Read these off the table that follows. Rows and columns are numbered from 0.
1) The top entry of the column that holds the largest entry?
2) The entry in the bottom-left corner?
3) The largest entry?
4) The entry just right of -0.85?
5) The entry at row 1, column 0?
6) The entry just right of 3.24?
7) The entry directly below -0.60?
8) The entry directly below the smallest entry?
[[ 3.24  3.28  2.83  2.57 -1.63 -3.27 -2.60]
 [ 2.83  2.98  1.89  0.45 -0.32 -0.49 -2.18]
 [-1.43 -0.68  1.39 -1.35  0.46 -0.97  1.69]
 [-0.81 -0.26  0.61 -1.18  0.42 -0.27  0.65]
 [-0.47 -0.28  0.70 -1.82  1.26  0.29  0.43]
 [-0.85 -0.06  0.93 -1.36  0.56 -0.15  0.47]
 [ 2.62  2.52  1.79  2.63 -2.07 -5.27 -3.77]
 [ 2.39  0.87 -1.35 -1.73 -0.60  0.34  0.30]
 [-0.94 -0.16  0.62 -1.32  0.49 -0.22  0.24]
 [-1.48 -0.89  1.55 -0.19 -0.09 -1.46  1.32]
 [ 3.41 -1.04 -0.01  0.99 -1.68 -5.03 -1.83]
 [ 2.73 -4.05 -0.34 -0.34  0.35 -2.27 -2.00]
 [ 0.87 -0.03 -1.72  2.87  0.44 -2.48  1.72]
 [ 2.07  0.02 -1.91  1.92 -1.75 -3.34 -0.48]]
1) 3.24
2) 2.07
3) 3.41
4) -0.06
5) 2.83
6) 3.28
7) 0.49
8) 0.34

M = [[1.62, -0.24, 3.02, -2.91, 5.98, -0.57, -0.63, -3.14, 0.36, -0.72, -3.69, -1.65], [1.35, -1.32, 5.91, -2.10, 5.30, 0.02, 2.96, -2.68, -1.53, 0.17, -4.14, -2.61], [-1.12, -0.50, -3.28, 3.47, -1.16, 3.47, -1.56, 0.48, 3.36, 3.94, 4.42, -2.84], [-0.86, -0.83, 4.34, 0.97, 3.15, 0.02, -2.41, -1.23, 3.61, 0.04, 2.49, -2.98], [1.43, -1.17, -3.54, 2.06, -0.63, 4.43, 3.69, -1.50, -4.08, 4.83, -3.22, -1.07], [-3.30, -1.54, 5.85, 1.29, 2.63, -1.24, -4.34, 2.25, 2.41, -1.50, 3.47, 2.62]]
The first entry in reading order?
A: 1.62
The largest entry?
A: 5.98
The entry just right of the largest entry -> -0.57
The entry just right of -2.10 is 5.30
The entry just left of the largest entry is -2.91
The entry just right of 0.48: 3.36
The entry just left of 2.62?
A: 3.47
The entry just left of 2.41: 2.25
The entry just right of -1.54?
A: 5.85
The entry just left of -3.69?
A: -0.72
The entry just left of the smallest entry?
A: -1.24
The entry just right of 0.97 is 3.15
The entry just right of -4.14 -> -2.61
The 2nd smallest entry: -4.14

X = -6.23	-2.58	-1.66	-3.38	0.13	-0.10	1.61	-2.83	-1.73	-6.30	-0.49	2.03	0.33
The 1st entry from the left: -6.23
The entry just left of -3.38 -> -1.66
The 2nd entry from the left: -2.58
Give the second largest entry.
Answer: 1.61
Give the entry just right of the centre entry.
Answer: -2.83
Give the second entry from the right.
Answer: 2.03
Give the last entry.
Answer: 0.33
Give the entry just left of 2.03.
Answer: -0.49
The entry just right of -1.73: -6.30

Questions about the array below. Indices start at 0.
1) Read off the entry in row 1 and column 0.
2) Read off the entry directly above the smallest entry.
3) Read off the entry just right of -1.49.
4) Read off the entry just left of -3.23.
5) Read off the entry just right of the smallest entry.
6) Read off the entry in row 2 and column 0.
7) Read off the entry directly below -5.04.
8) Read off the top-left entry.
[[-2.20 -5.06 -3.23 -1.39 -5.04 -1.63 -2.47 -4.92 -1.55]
 [-0.33  1.44 -0.70 -0.32  1.89  2.51 -0.45  0.84 -1.82]
 [ 1.34  0.24  0.53  2.22 -1.75 -3.04  1.52 -0.04  3.40]
 [-3.72 -3.92 -2.81 -4.01 -0.74  3.18 -3.79 -3.21 -5.63]
 [-0.44 -0.41 -1.31  1.18 -3.26 -2.07  0.82 -1.37  1.73]
 [ 3.98  6.42  2.24  2.75  2.46  0.17  3.52  4.51  2.88]
 [ 1.38  0.49  4.64 -1.65  4.65  1.24  0.55  3.24 -0.31]
 [ 1.83  1.99  2.22  1.22  1.22 -0.54  2.02  2.27  2.20]
 [-4.84 -6.40  3.76 -4.72  2.34  0.43 -1.74 -0.54 -1.90]
 [-2.51 -1.79 -3.91 -0.14 -3.13  0.54 -1.49 -3.14 -1.42]]
1) -0.33
2) 1.99
3) -3.14
4) -5.06
5) 3.76
6) 1.34
7) 1.89
8) -2.20

grid = [ 2.67  1.02 -0.27 -1.47  6.39  4.49 -0.99 -0.48 -1.68  2.68]
Report the entry just right of -0.99.
-0.48
The 1st entry from the left: 2.67
Report the entry just right of 6.39.
4.49
Report the last entry.
2.68
The entry just right of 4.49: -0.99
The 3rd entry from the left is -0.27
The 2nd entry from the left: 1.02

array([[6490, 3916, 7423, 7772, 7208, 5028, 5702],
       [5147, 4727, 6916, 4573, 6025, 6205, 6217],
       [8131, 6309, 6186, 4351, 5185, 7203, 5426],
       [7906, 6424, 7617, 6231, 6735, 5913, 4421],
       [6034, 4708, 6020, 6135, 6983, 5850, 3942],
       [6411, 5380, 5364, 4172, 6695, 8056, 6200],
       [5162, 5018, 5475, 4634, 7699, 6286, 7665],
       [7316, 5855, 4873, 4279, 5949, 5703, 3587],
       [5185, 5171, 6460, 6274, 5716, 7514, 5166],
       [5253, 7403, 6320, 4837, 7255, 4051, 4597],
       [4079, 6591, 8028, 6134, 5444, 7024, 6843],
       [4584, 7075, 6859, 5764, 3941, 4995, 5727],
       [6890, 7421, 4730, 4985, 5756, 5012, 8887],
       [3173, 4832, 4042, 4913, 6432, 5049, 5819]])
The entry directly above 8056 -> 5850
The entry just left of the largest entry is 5012
The entry directly below the largest entry is 5819
The entry directly above the smallest entry: 6890
The second entry on the diagonal from the top-right corner? 6205
The entry just right of the smallest entry: 4832
The largest entry in the last row? 6432
The entry directly below 4421? 3942
The entry just left of 6135? 6020
The entry just right of 4172? 6695
The fourth-last entry, reading row by row -> 4913
The entry just right of 7403? 6320
The smallest entry in the last column is 3587
The first entry in reading order? 6490
The fifth-last entry, reading row by row? 4042
The second largest entry? 8131
The entry in the top-right corner? 5702
The entry directly below 7024 is 4995
The entry in the bottom-left corner: 3173
The entry directly above 5756: 3941
The third largest entry? 8056
The fifth entry, reading row by row -> 7208
The entry just left of 4351? 6186
The maximum: 8887
The entry directly above 6274 -> 4279
The entry directly above 7665? 6200
The entry directly above 4584? 4079
The largest entry in the first row -> 7772
The entry directly above 6205? 5028
The entry just left of 6424? 7906
